k_901: [105 105 139 139 139]
k_309: [118 118 154 154 154]
k_983: [97 97 97 97 97]
k_882: [92 92 85 84 85]
k_224: [110 109 150 150 149]
k_129: [157 157 171 171 171]
k_834: [ 97  97 101 101 101]
k_395: [109 110 161 161 161]
back: [154 154 154 118]  k_309
[ 97  97 101 101 101]  k_834
[110 109 150 150 149]  k_224
[97 97 97 97 97]  k_983

k_100: [120 131 153 163 115 127 118]
k_674: [115 130 153 144 146 122 141]
k_695: [115 124 143 143 150 128 141]
k_771: [124 138 143 148 102 128 116]
k_827: [138 142 148 102 128 116 118]
k_981: [113 123 152 152 148 128 137]
k_889: [102 128 124 148 138 143 129]
k_46: [121 133 149 155 122 127 127]
back: [153 130]  k_674
back: [116 128 102 148 143 138]  k_771
back: [128 102 148 143 138 124]  k_771
back: [129 143 138 148]  k_889
back: [128 150]  k_695
back: [138 148 124 128]  k_889
back: [122 146 144]  k_674

k_304: [117 145  99 123 121]
k_276: [106 153 102 161 122]
k_296: [110 101  97  96 135]
k_206: [137  95 156 145 125]
k_982: [153 107 123  99 121]
back: [122 161]  k_276
back: [123  99 145]  k_304
back: [156  95 137]  k_206
back: [121  99 123 107]  k_982
back: [121 123  99]  k_304

k_329: [132 138 127 118 152]
k_300: [132 137 116 148 130]
k_268: [135 153 150 146 124]
k_743: [134 115 138 148 129]
k_984: [133 143 119 150 113]
k_632: [133 153 150 145 124]
k_905: [137 162 133 147 124]
k_789: [134 153 150 147 123]
k_394: [123 154 127 152 118]
k_545: [122 157 125 150 116]
k_39: [135 142 119 151 114]
k_615: [135 143 119 149 114]
back: [152 118 127 138]  k_329
back: [157 122]  k_545
back: [129 148]  k_743
back: [118 152 127]  k_394

k_134: [132 127 117 122 133]
k_888: [136 126 134 134 131]
k_437: [117 132 127 106 139]
k_955: [129 131 134 134 132]
k_341: [123 131 143 135 124]
[129 131 134 134 132]  k_955
back: [117 127 132]  k_134
back: [134 126]  k_888

k_311: [122 148 123 123 131 131 126 131 118 124 120 124]
k_401: [106  97 134 132  88 152 124 130 153 138 131 131]
k_57: [128 112 121 127 140 127 127 128 125 131 138 131]
k_59: [110 129 125 131 146 116 126 132 134 119 138 132]
k_554: [125 145 135 128 156 120 132 135 136 121 123 119]
k_492: [115 133 132 134 131 110 123 136 130 114 138 136]
k_755: [112 128 121 125 151 119 126 128 135 127 133 128]
k_714: [125 105 128 133 105 128 128 126 135 138 122 129]
k_155: [121 113 140 136 117 133 123 126 142 143 127 143]
k_954: [122 152 130 124 145 128 127 132 127 126 126 119]
back: [138 135]  k_714
back: [121 128 112]  k_755
back: [131 131 138]  k_401
back: [127 132 127 128]  k_954
back: [136 135 132 120 156 128 135]  k_554
back: [126 123]  k_155
back: [130 136 123 110 131]  k_492

k_821: [123 150 137 131 114 134 140 118 136 138 112 133 123 123 113 125 112 112
 114 144 145 126 130 148]
k_721: [114 121 143 116 113 119 138 114 140 122 113 118 138 139 115 113 113 130
 117 128 136 134 134 136]
k_205: [132 103 123 135 130 115 132 126 131 150 133 117 118 144 129 133 130 139
 132 100 126 115 142 125]
k_907: [141 121 112 155 128 126 136 123 131 117 133 150  97 130 125 141 127 118
 119 115 123 145 118 132]
k_76: [122 114 139 115 134 123 118 136 129 126 133 113 146 136 138 122 136 145
 142 122 112 146 119 114]
k_157: [118 109 140 116 125 118 125 129 137 119 126 115 145 142 130 118 127 142
 137 116 118 145 132 123]
back: [123 132 145 118]  k_157
back: [118 145 123 115]  k_907
back: [119 146]  k_76
back: [150 133 117 131]  k_907
back: [115 130]  k_205
back: [145 136 122 138 136 146]  k_76
back: [113 113 115 139 138 118 113]  k_721

